Here is a tiny trained network, its code and every weight. The questions are about switching its units off for an input and a target symbol, where a switched-off unit gives its printed mean instead of its output.

import numpy as np


def w(rows, s, z=0):
    codes = np.array(rows[::2]) - 128.0
    scale = np.full(codes.shape[1], s)
    scale[-1] = z or s
    return codes * scale


def f(y):
    return np.maximum(y, 0)


def softmax(a):
    e = np.exp(a - a.max(-1, keepdims=True))
    return e / e.sum(-1, keepdims=True)


def log_softmax(a):
    a = a - a.max(-1, keepdims=True)
    return a - np.log(np.exp(a).sum(-1, keepdims=True))


def net(x, mask):
    ids = ['ΠΣβγημξτω'.index(c) for c in x.split()]
    T = len(ids)
    res = E[ids] + P[:T]
    u = 0
    for l in range(2):
        q, k, v = (res @ M[l].T for M in (Q, K, V))
        z = softmax(np.where(np.tri(T) > 0, q @ k.T / 2**0.5, -1e9)) @ v
        res = res + np.where(mask[u], z, O[l][:, -1]) @ O[l][:, :-1]
        u += 1
        y = f(res @ A[l][:, :-1].T + A[l][:, -1])
        res = res + np.where(mask[u : u + 16], y, B[l][:, -1]) @ B[l][:, :-1]
        u += 16
    return log_softmax(res[-1] @ U[:, :-1].T + U[:, -1])


Q, K, V, O, A, B = {}, {}, {}, {}, {}, {}
E = w([
[233,29,40,161,160,172],'Π',
[79,138,138,101,253,154],'Σ',
[178,134,99,179,175,37],'β',
[176,96,192,147,172,127],'γ',
[187,134,129,148,239,123],'η',
[160,114,113,69,168,92],'μ',
[41,182,152,191,90,163],'ξ',
[109,77,61,61,157,43],'τ',
[122,174,186,124,30,113],'ω',
],0.017)
P = w([
[168,41,157,154,137,56],'0',
[167,81,155,130,123,81],'1',
[155,122,155,111,108,107],'2',
[151,151,167,101,97,148],'3',
[143,179,171,90,91,177],'4',
[139,202,181,85,86,208],'5',
[129,225,193,86,83,232],'6',
[117,250,206,82,80,255],'7',
],0.0085)
Q[0] = w([
[75,237,227,203,170,34],'0.h0',
[254,101,245,92,224,165],'0.h0',
],0.024)
K[0] = w([
[167,253,239,193,144,149],'0.h0',
[238,123,28,159,82,255],'0.h0',
],0.027)
V[0] = w([
[98,243,197,67,150,147],'0.h0',
[106,6,255,59,135,198],'0.h0',
],0.0071)
O[0] = w([
[230,3,80,99,202,177,6],'0.h0',
[164,176,132,78,135,78,202],'0.h0',
],0.0047,0.0023)
A[0] = w([
[106,1,109,113,139,141,88],'0.n0',
[105,90,90,161,231,118,69],'0.n1',
[142,6,129,128,119,161,95],'0.n2',
[146,65,156,79,141,90,106],'0.n3',
[134,94,114,68,116,111,75],'0.n4',
[122,108,105,149,112,109,89],'0.n5',
[116,115,136,128,72,122,44],'0.n6',
[54,106,82,84,123,143,71],'0.n7',
[148,49,101,175,103,139,40],'0.n8',
[92,136,126,73,124,152,147],'0.n9',
[96,184,109,109,99,133,129],'0.n10',
[151,132,171,127,111,167,2],'0.n11',
[173,122,92,125,81,119,39],'0.n12',
[137,124,189,208,114,162,137],'0.n13',
[86,177,106,180,145,127,71],'0.n14',
[84,87,125,125,143,165,99],'0.n15',
],0.012,0.0041)
B[0] = w([
[101,223,193,25,100,181,147],'0.n0',
[135,65,148,132,46,53,186],'0.n1',
[171,31,132,173,195,95,140],'0.n2',
[62,152,110,41,151,100,219],'0.n3',
[126,141,62,244,122,110,172],'0.n4',
[110,147,159,120,167,153,146],'0.n5',
[156,119,213,122,109,123,160],'0.n6',
[186,157,109,228,83,148,158],'0.n7',
[153,92,113,73,167,251,148],'0.n8',
[201,154,95,166,123,99,197],'0.n9',
[126,56,126,34,162,170,205],'0.n10',
[155,117,118,152,136,178,178],'0.n11',
[39,122,168,96,113,190,166],'0.n12',
[148,142,58,155,66,18,254],'0.n13',
[142,87,93,102,132,81,167],'0.n14',
[168,101,98,144,126,62,141],'0.n15',
],0.013,0.0042)
Q[1] = w([
[40,52,97,21,55,67],'1.h0',
[11,147,179,206,117,179],'1.h0',
],0.011)
K[1] = w([
[49,149,170,155,90,160],'1.h0',
[102,130,191,133,165,5],'1.h0',
],0.018)
V[1] = w([
[82,163,41,118,118,103],'1.h0',
[107,116,106,134,2,143],'1.h0',
],0.02)
O[1] = w([
[230,119,89,107,119,254,129],'1.h0',
[107,165,251,194,195,229,250],'1.h0',
],0.0085,0.017)
A[1] = w([
[93,187,119,98,64,130,97],'1.n0',
[89,75,125,158,88,76,125],'1.n1',
[153,110,96,203,78,115,109],'1.n2',
[31,183,105,77,101,86,103],'1.n3',
[152,172,159,100,122,44,1],'1.n4',
[125,92,113,142,193,148,103],'1.n5',
[78,176,57,141,175,80,80],'1.n6',
[58,184,53,188,143,145,104],'1.n7',
[144,50,98,113,140,204,80],'1.n8',
[116,142,99,161,138,106,145],'1.n9',
[110,152,85,77,148,174,178],'1.n10',
[173,81,106,94,68,166,52],'1.n11',
[117,101,92,105,172,72,158],'1.n12',
[76,50,34,180,197,141,110],'1.n13',
[154,149,122,38,140,137,80],'1.n14',
[116,106,141,107,8,137,91],'1.n15',
],0.013,0.0084)
B[1] = w([
[143,135,143,165,111,74,148],'1.n0',
[123,103,163,159,128,67,170],'1.n1',
[94,86,111,112,81,142,186],'1.n2',
[109,90,124,129,22,154,173],'1.n3',
[121,251,151,120,131,109,177],'1.n4',
[111,140,153,140,88,163,194],'1.n5',
[209,162,75,123,164,183,162],'1.n6',
[136,126,199,129,110,134,170],'1.n7',
[123,153,62,158,107,85,255],'1.n8',
[119,116,117,144,132,98,165],'1.n9',
[160,82,143,117,113,108,239],'1.n10',
[145,130,205,81,147,146,217],'1.n11',
[111,107,110,99,205,154,192],'1.n12',
[99,171,91,164,155,165,149],'1.n13',
[84,137,103,160,88,162,213],'1.n14',
[105,140,115,167,170,167,148],'1.n15',
],0.025,0.0059)
U = w([
[97,128,63,245,131,141,119],'Π',
[113,45,119,72,160,173,198],'Σ',
[168,102,124,129,178,56,222],'β',
[134,147,139,141,94,82,3],'γ',
[132,196,110,88,147,136,67],'η',
[57,116,130,98,81,135,34],'μ',
[119,1,128,178,118,85,136],'ξ',
[241,98,140,138,89,97,137],'τ',
[131,110,221,161,158,164,134],'ω',
],0.0057,0.006)

Each question gives the input, a string of symbols that net reads in full, and the target symbol t.
The units are the heads (2 rows each of Q, K, V and O) and the neurons (one row each of A and B). Each row of codes is followed by its name. A weight is (code - 128) times the scale printed after its matrix; where a second scale follows, it is the last column's (O, A, B and U).
mask holds one flag per unit, layer by layer, with each layer's heads first. A switched-off unit (its flag False) gives its mean, the last column of its rows in O or B, instead of its output. The means were averaged over made-up inputs and are rounded, as every weight is.
A unit's drop is (log p(t) with every unit on - log p(t) with that unit switched off) / (log p(t) with every unit on - log p(t) with every unit switched off).
The circuit of an input: a set's keep is (log p(t) with only the set's units on - log p(t) with every unit switched off) / (log p(t) with every unit on - log p(t) with every unit switched off). Starting from the 12 units with the biggest drops (on a tie, the unit counted first), units are removed one at a time, each time the one whose removal leaves the highest keep (on an exact tie, the one counted first), for as long as the keep stays at least 0.8.
circuit, biggest first: the units of the circuit, biggest drop first
most important unit: the unit with the biggest drop
top k neurons: the k neurons with the biggest drops, biggest first
k most important neurons of layer l: the k neurons of layer l with the biggest drops, biggest first
input ξ Σ ξ Σ, target Π: circuit, biggest first => [1.n8, 1.h0, 0.n13]
input μ τ Π τ, target Π: top 2 neurons => [0.n4, 1.n13]
input ω γ β γ η ξ, target Π: most important unit => 1.n8
input Π ξ ω ω γ β τ η, target η: top 4 neurons => [0.n12, 0.n14, 0.n8, 1.n4]
input ω μ Π ω τ β η, target η: top 2 neurons => [0.n8, 0.n13]
input γ ω ω Π ω ω τ Σ, target Σ: top 2 neurons => [0.n10, 0.n8]
input β γ γ, target η: circuit, biggest first => [1.n4, 1.h0]
input β ω η β μ β β, target Σ: 3 most important neurons of layer 1 => [1.n11, 1.n2, 1.n12]
input γ μ η τ γ η γ μ, target Σ: circuit, biggest first => [1.h0, 1.n12, 0.h0]
input τ η β ξ β, target Π: top 4 neurons => [1.n8, 0.n13, 0.n3, 0.n1]
input η Π η τ μ, target μ: circuit, biggest first => [1.h0, 0.n8, 1.n3]
input ω ω β Π τ, target τ: top 2 neurons => [0.n0, 1.n6]
input β ω η β ω β τ τ, target τ: top 2 neurons => [0.n7, 0.n4]
input Σ γ β, target η: circuit, biggest first => [1.n4, 1.h0]
input μ β β ω Π, target Π: circuit, biggest first => [0.n2, 1.n13]
input μ τ β, target τ: top 2 neurons => [1.n11, 1.n8]
input μ Π Σ, target Σ: top 2 neurons => [0.n10, 1.n12]
input μ μ γ, target Σ: most important unit => 1.h0
input β ω μ Σ τ η ξ, target τ: circuit, biggest first => [1.h0, 1.n10]
input Π β β, target β: circuit, biggest first => [1.h0, 1.n1, 1.n12]
input ω ω ξ μ η γ η, target β: circuit, biggest first => [1.h0, 1.n1, 0.h0, 1.n12]
input γ γ η η ω β τ, target ω: circuit, biggest first => [1.h0]
input μ γ γ, target Σ: 2 most important neurons of layer 1 => [1.n12, 1.n11]
input β τ ω β μ γ β, target Σ: top 2 neurons => [0.n13, 0.n9]
input Π ω ξ, target ξ: circuit, biggest first => [0.n13, 0.n14, 1.n1, 1.n4]
input ξ γ ω γ ξ Σ, target Π: circuit, biggest first => [1.n8, 1.h0, 0.n13, 0.n1]
input ω τ Π ω γ, target γ: most important unit => 0.n13
input β μ τ μ, target τ: 2 most important neurons of layer 0 => [0.n7, 0.n3]
